Here is a tiny trained network, its code and every weight. The questions are about switching its units off for an input and a target symbol, where a switched-off unit gives its printed mean instead of its output.

import numpy as np


def w(rows, s, z=0):
    codes = np.array(rows[::2]) - 128.0
    scale = np.full(codes.shape[1], s)
    scale[-1] = z or s
    return codes * scale


def f(y):
    return np.maximum(y, 0)


def softmax(a):
    e = np.exp(a - a.max(-1, keepdims=True))
    return e / e.sum(-1, keepdims=True)


def log_softmax(a):
    a = a - a.max(-1, keepdims=True)
    return a - np.log(np.exp(a).sum(-1, keepdims=True))


def net(x, mask):
    ids = ['ΓΔΣΦΨαβεζθλμπτω'.index(c) for c in x.split()]
    T = len(ids)
    res = E[ids] + P[:T]
    r = res
    for j in range(3):
        rows = slice(2 * j, 2 * j + 2)
        q, k, v = (r @ M[0][rows].T for M in (Q, K, V))
        z = softmax(np.where(np.tri(T) > 0, q @ k.T / 2**0.5, -1e9)) @ v
        o = O[0][rows]
        res = res + np.where(mask[j], z, o[:, -1]) @ o[:, :-1]
    y = f(res @ A[0][:, :-1].T + A[0][:, -1])
    res = res + np.where(mask[3:19], y, B[0][:, -1]) @ B[0][:, :-1]
    return log_softmax(res[-1] @ U[:, :-1].T + U[:, -1])


Q, K, V, O, A, B = {}, {}, {}, {}, {}, {}
E = w([
[102,167,7],'Γ',
[159,106,140],'Δ',
[15,209,91],'Σ',
[99,119,150],'Φ',
[174,139,120],'Ψ',
[223,130,190],'α',
[169,141,118],'β',
[105,28,36],'ε',
[39,185,179],'ζ',
[87,116,154],'θ',
[121,154,96],'λ',
[151,141,122],'μ',
[55,90,188],'π',
[102,246,56],'τ',
[87,132,108],'ω',
],0.017)
P = w([
[9,34,201],'0',
[2,53,186],'1',
[15,66,178],'2',
[37,91,164],'3',
[63,107,149],'4',
[117,139,104],'5',
[107,141,112],'6',
[112,157,92],'7',
[131,107,105],'8',
],0.0044)
Q[0] = w([
[68,12,113],'head 1',
[46,254,50],'head 1',
[183,112,215],'head 2',
[24,211,184],'head 2',
[46,89,90],'head 3',
[48,90,87],'head 3',
],0.0098)
K[0] = w([
[93,233,101],'head 1',
[89,9,105],'head 1',
[141,74,153],'head 2',
[195,46,85],'head 2',
[61,236,150],'head 3',
[199,238,138],'head 3',
],0.011)
V[0] = w([
[237,98,222],'head 1',
[185,12,95],'head 1',
[218,243,245],'head 2',
[55,221,143],'head 2',
[109,61,2],'head 3',
[156,52,152],'head 3',
],0.0071)
O[0] = w([
[97,109,178,29],'head 1',
[147,25,152,86],'head 1',
[146,184,180,1],'head 2',
[132,139,158,164],'head 2',
[145,119,2,128],'head 3',
[54,133,168,97],'head 3',
],0.0092,0.0046)
A[0] = w([
[152,204,185,26],'neuron 1',
[175,188,75,142],'neuron 2',
[81,105,64,230],'neuron 3',
[172,124,81,120],'neuron 4',
[125,90,141,164],'neuron 5',
[137,248,206,254],'neuron 6',
[254,116,122,146],'neuron 7',
[205,121,124,180],'neuron 8',
[127,192,134,149],'neuron 9',
[110,43,168,129],'neuron 10',
[91,58,86,171],'neuron 11',
[203,152,175,179],'neuron 12',
[58,96,103,141],'neuron 13',
[187,69,247,97],'neuron 14',
[44,115,113,54],'neuron 15',
[47,115,122,71],'neuron 16',
],0.013,0.0067)
B[0] = w([
[111,51,106,139],'neuron 1',
[114,75,67,177],'neuron 2',
[133,101,55,249],'neuron 3',
[71,102,192,162],'neuron 4',
[111,165,91,161],'neuron 5',
[219,136,179,210],'neuron 6',
[35,143,126,154],'neuron 7',
[98,176,132,154],'neuron 8',
[165,162,49,157],'neuron 9',
[103,90,153,181],'neuron 10',
[112,105,144,216],'neuron 11',
[155,195,99,150],'neuron 12',
[84,153,183,199],'neuron 13',
[107,69,222,165],'neuron 14',
[182,254,97,169],'neuron 15',
[110,208,80,170],'neuron 16',
],0.0077,0.012)
U = w([
[53,85,82,173],'Γ',
[62,29,157,162],'Δ',
[135,192,79,188],'Σ',
[78,124,146,90],'Φ',
[138,100,160,74],'Ψ',
[137,133,228,130],'α',
[145,91,150,111],'β',
[120,84,124,32],'ε',
[168,250,189,168],'ζ',
[77,139,148,45],'θ',
[125,106,120,186],'λ',
[132,104,146,61],'μ',
[1,188,201,2],'π',
[213,122,66,111],'τ',
[88,125,121,117],'ω',
],0.0096,0.0098)

Each question gives the input, a string of symbols that net reads in full, and the target symbol t.
The units are the heads (2 rows each of Q, K, V and O) and the neurons (one row each of A and B). Each row of codes is followed by its name. A weight is (code - 128) times the scale printed after its matrix; where a second scale follows, it is the last column's (O, A, B and U).
mask holds one flag per unit, heads first, then neurons. A switched-off unit (its flag False) gives its mean, the last column of its rows in O or B, instead of its output. The means were averaged over made-up inputs and are rounded, as every weight is.
A unit's drop is (log p(t) with every unit on - log p(t) with that unit switched off) / (log p(t) with every unit on - log p(t) with every unit switched off).
The circuit of an input: a set's keep is (log p(t) with only the set's units on - log p(t) with every unit switched off) / (log p(t) with every unit on - log p(t) with every unit switched off). Starting from the 12 units with the biggest drops (on a tie, the unit counted first), units are removed one at a time, each time the one whose removal leaves the highest keep (on an exact tie, the one counted first), for as long as the keep stays at least 0.8.
circuit, biggest first: the units of the circuit, biggest drop first
unit that matters most: the unit with the biggest drop
top k neurons: the k neurons with the biggest drops, biggest first
which heads matter: for each layer, one digit per head in row order, 1 if its drop is at least 0.15 and else 0, layers parted by /
drop when u is switched off: that unit's drop, to one decimal
input Δ π ζ Φ, target ζ: unit that matters most -> head 1
input τ π Δ ζ Δ, target ζ: circuit, biggest first -> [head 2; neuron 3; head 1]
input Δ ζ Φ τ τ Σ β ζ, target ζ: circuit, biggest first -> [neuron 6; head 2]
input Δ Δ α Δ Δ, target α: circuit, biggest first -> [head 2; neuron 3; head 1; neuron 14]
input ζ Φ ζ π, target ζ: which heads matter -> 100
input π π ε ε μ, target Γ: top 2 neurons -> [neuron 6; neuron 3]
input Δ π Δ ζ π π π β, target ζ: circuit, biggest first -> [head 3; head 2; neuron 3]
input Γ ζ Γ π ε Δ, target Γ: which heads matter -> 001
input Δ Δ Δ, target Δ: circuit, biggest first -> [head 1; neuron 14; neuron 15]
input β ω ζ ε Γ π ζ Σ, target Γ: which heads matter -> 110
input ζ Σ Δ α, target α: circuit, biggest first -> [neuron 14; head 1; head 2]
input ζ π ζ Ψ π Φ, target ζ: top 2 neurons -> [neuron 6; neuron 3]
input π τ Σ, target Σ: which heads matter -> 001
input Δ α ε λ π ζ, target Γ: circuit, biggest first -> [head 2]
input Δ π α ζ Δ μ, target ζ: which heads matter -> 011
input ζ Δ Δ Ψ, target ζ: which heads matter -> 011
input Δ ε ζ Δ β Γ θ μ, target Γ: which heads matter -> 001
input Δ θ Σ ζ τ τ, target τ: which heads matter -> 000
input ε π β Δ Δ Δ Φ λ, target Γ: which heads matter -> 100
input α Σ Δ Φ π, target Σ: circuit, biggest first -> [head 1]
input Δ α Ψ, target α: which heads matter -> 111
input Δ Δ π ζ Ψ β, target ζ: top 3 neurons -> [neuron 3; neuron 12; neuron 6]
input ζ Φ Δ μ Δ Δ Δ π, target ζ: drop when head 2 is switched off -> 0.2
input Δ Γ Γ β β Σ Δ Δ α, target α: drop when head 1 is switched off -> 0.6
input Δ β α β, target α: drop when head 1 is switched off -> 0.7
